Below are the code and all the weights of a small trained network. Each question names an input and a class and asks about switching units off, where a switched-off unit gives its printed mean instead of its output.

import numpy as np


def w(rows, s, z=0):
    codes = np.array(rows[::2]) - 128.0
    scale = np.full(codes.shape[1], s)
    scale[-1] = z or s
    return codes * scale


def norm(h):
    return h / np.sqrt((h * h).mean(-1, keepdims=True) + 1e-5)


def f(y):
    return np.maximum(y, 0)


def log_softmax(a):
    a = a - a.max(-1, keepdims=True)
    return a - np.log(np.exp(a).sum(-1, keepdims=True))


def net(x, mask):
    res = np.array(x, float).reshape(1, 5) / 4 @ E
    u = 0
    for l in range(2):
        y = f(norm(res) @ A[l][:, :-1].T + A[l][:, -1])
        res = res + np.where(mask[u : u + 4], y, B[l][:, -1]) @ B[l][:, :-1]
        u += 4
    return log_softmax(norm(res)[-1] @ U[:, :-1].T + U[:, -1])


A, B = {}, {}
E = w([
[94,154,62,167,117,137,118,67,95,204,62],'x0',
[126,125,131,129,127,130,127,128,126,129,129],'x1',
[114,159,183,128,142,234,117,95,171,76,50],'x2',
[126,130,125,132,127,127,128,125,127,125,132],'x3',
[123,110,153,176,65,156,250,146,205,161,123],'x4',
],0.015)
A[0] = w([
[116,124,143,172,88,148,253,129,207,179,127,250],'L0N0',
[118,123,173,114,137,174,94,118,144,60,93,32],'L0N1',
[108,153,169,141,134,231,112,91,161,47,38,253],'L0N2',
[103,145,69,157,120,141,122,78,102,231,38,233],'L0N3',
],0.023,0.0048)
B[0] = w([
[103,70,103,144,71,152,233,136,177,142,129,240],'L0N0',
[104,224,151,112,159,155,164,165,126,96,252,186],'L0N1',
[152,165,122,46,117,169,50,132,147,170,18,252],'L0N2',
[171,189,152,240,162,137,118,81,94,133,131,228],'L0N3',
],0.017,0.031)
A[1] = w([
[92,69,119,194,95,124,240,125,147,119,141,98],'L1N0',
[80,74,90,2,107,113,129,179,155,125,140,122],'L1N1',
[141,105,148,188,137,48,157,169,69,92,169,133],'L1N2',
[110,132,128,122,75,192,204,135,189,157,57,2],'L1N3',
],0.042,0.0025)
B[1] = w([
[185,239,148,80,93,176,123,222,65,144,35,227],'L1N0',
[20,77,152,94,126,47,163,242,164,7,89,196],'L1N1',
[117,26,113,129,103,137,170,47,180,164,197,184],'L1N2',
[107,13,107,185,181,63,94,12,143,123,245,252],'L1N3',
],0.022,0.049)
U = w([
[68,33,124,110,125,82,134,123,173,76,143,247],'0',
[171,82,80,210,152,134,88,22,137,180,177,186],'1',
[88,206,139,65,167,132,82,217,173,70,138,85],'2',
[173,230,118,134,162,173,36,90,96,164,38,54],'3',
[155,85,118,121,67,97,183,255,81,92,72,5],'4',
[202,195,114,192,65,166,211,166,62,183,125,97],'5',
],0.016,0.0032)

Each question gives the input, the list of numbers given to net, and the class t.
The units are the neurons (one row each of A and B). Each row of codes is followed by its name. A weight is (code - 128) times the scale printed after its matrix; where a second scale follows, it is the last column's (A, B and U).
mask holds one flag per neuron, layer by layer. A switched-off neuron (its flag False) gives its mean, the last column of its row in B, instead of its output. The means were averaged over made-up inputs and are rounded, as every weight is.
A unit's drop is (log p(t) with every unit on - log p(t) with that unit switched off) / (log p(t) with every unit on - log p(t) with every unit switched off).
The circuit of an input: a set's keep is (log p(t) with only the set's units on - log p(t) with every unit switched off) / (log p(t) with every unit on - log p(t) with every unit switched off). Starting from all 8 units, units are removed one at a time, each time the one whose removal leaves the highest keep (on an exact tie, the one counted first), for as long as the keep stays at least 0.8.
units of the circuit, in order: the units of the circuit, biggest drop first
most important unit: the unit with the biggest drop
k most important neurons: the k neurons with the biggest drops, biggest first
k most important neurons of layer l: the k neurons of layer l with the biggest drops, biggest first
input [-7,-3,-8,0,1], class 4: units of the circuit, in order -> L0N2; L1N0
input [-7,-7,-8,3,3], class 4: 3 most important neurons -> L0N2; L1N0; L0N3
input [-6,8,-8,-1,4], class 4: 2 most important neurons -> L1N0; L0N2
input [1,-8,6,-8,-3], class 3: most important neuron of layer 0 -> L0N0
input [0,-6,-5,7,7], class 4: 2 most important neurons -> L1N0; L0N3
input [-5,-1,6,-8,-6], class 2: 2 most important neurons of layer 0 -> L0N0; L0N3
input [3,0,-4,0,6], class 5: units of the circuit, in order -> L1N0; L0N2
input [4,3,2,3,-4], class 3: units of the circuit, in order -> L1N3; L0N0
input [-7,5,-1,2,8], class 4: units of the circuit, in order -> L1N0; L0N2
input [-6,6,-7,-2,1], class 4: 3 most important neurons -> L0N3; L0N2; L1N3
input [0,-7,-3,0,3], class 4: 3 most important neurons -> L1N0; L0N3; L0N2
input [3,-4,1,-1,-3], class 3: 3 most important neurons -> L1N3; L0N0; L1N2
input [-7,1,0,-2,2], class 4: 2 most important neurons -> L0N2; L1N0
input [-6,3,-4,-5,2], class 4: most important unit -> L0N2
input [6,3,-8,0,-3], class 1: 3 most important neurons -> L0N0; L0N2; L1N0
input [0,-5,4,7,-3], class 2: 2 most important neurons of layer 0 -> L0N3; L0N0
input [4,7,0,-7,6], class 5: 2 most important neurons -> L1N0; L0N2
input [-1,2,1,-6,-4], class 2: 2 most important neurons -> L0N0; L1N3
input [5,-7,2,-5,-6], class 3: 2 most important neurons -> L1N3; L0N0
input [5,-7,-3,-1,-8], class 1: 3 most important neurons -> L0N2; L0N0; L1N0
input [4,7,-5,5,5], class 5: 2 most important neurons -> L1N0; L0N2
input [-7,-5,3,2,-1], class 2: 4 most important neurons -> L0N0; L1N3; L0N1; L0N3
input [1,-2,7,-6,8], class 1: most important unit -> L1N3
input [1,-2,-7,-1,4], class 5: 2 most important neurons of layer 1 -> L1N0; L1N1
input [6,4,-2,-2,-1], class 1: 2 most important neurons of layer 0 -> L0N2; L0N0
input [7,6,-6,-7,0], class 1: 3 most important neurons of layer 0 -> L0N0; L0N2; L0N3
input [-6,8,-6,0,7], class 4: units of the circuit, in order -> L1N0
input [-3,-6,5,8,-1], class 2: 3 most important neurons of layer 0 -> L0N3; L0N0; L0N1
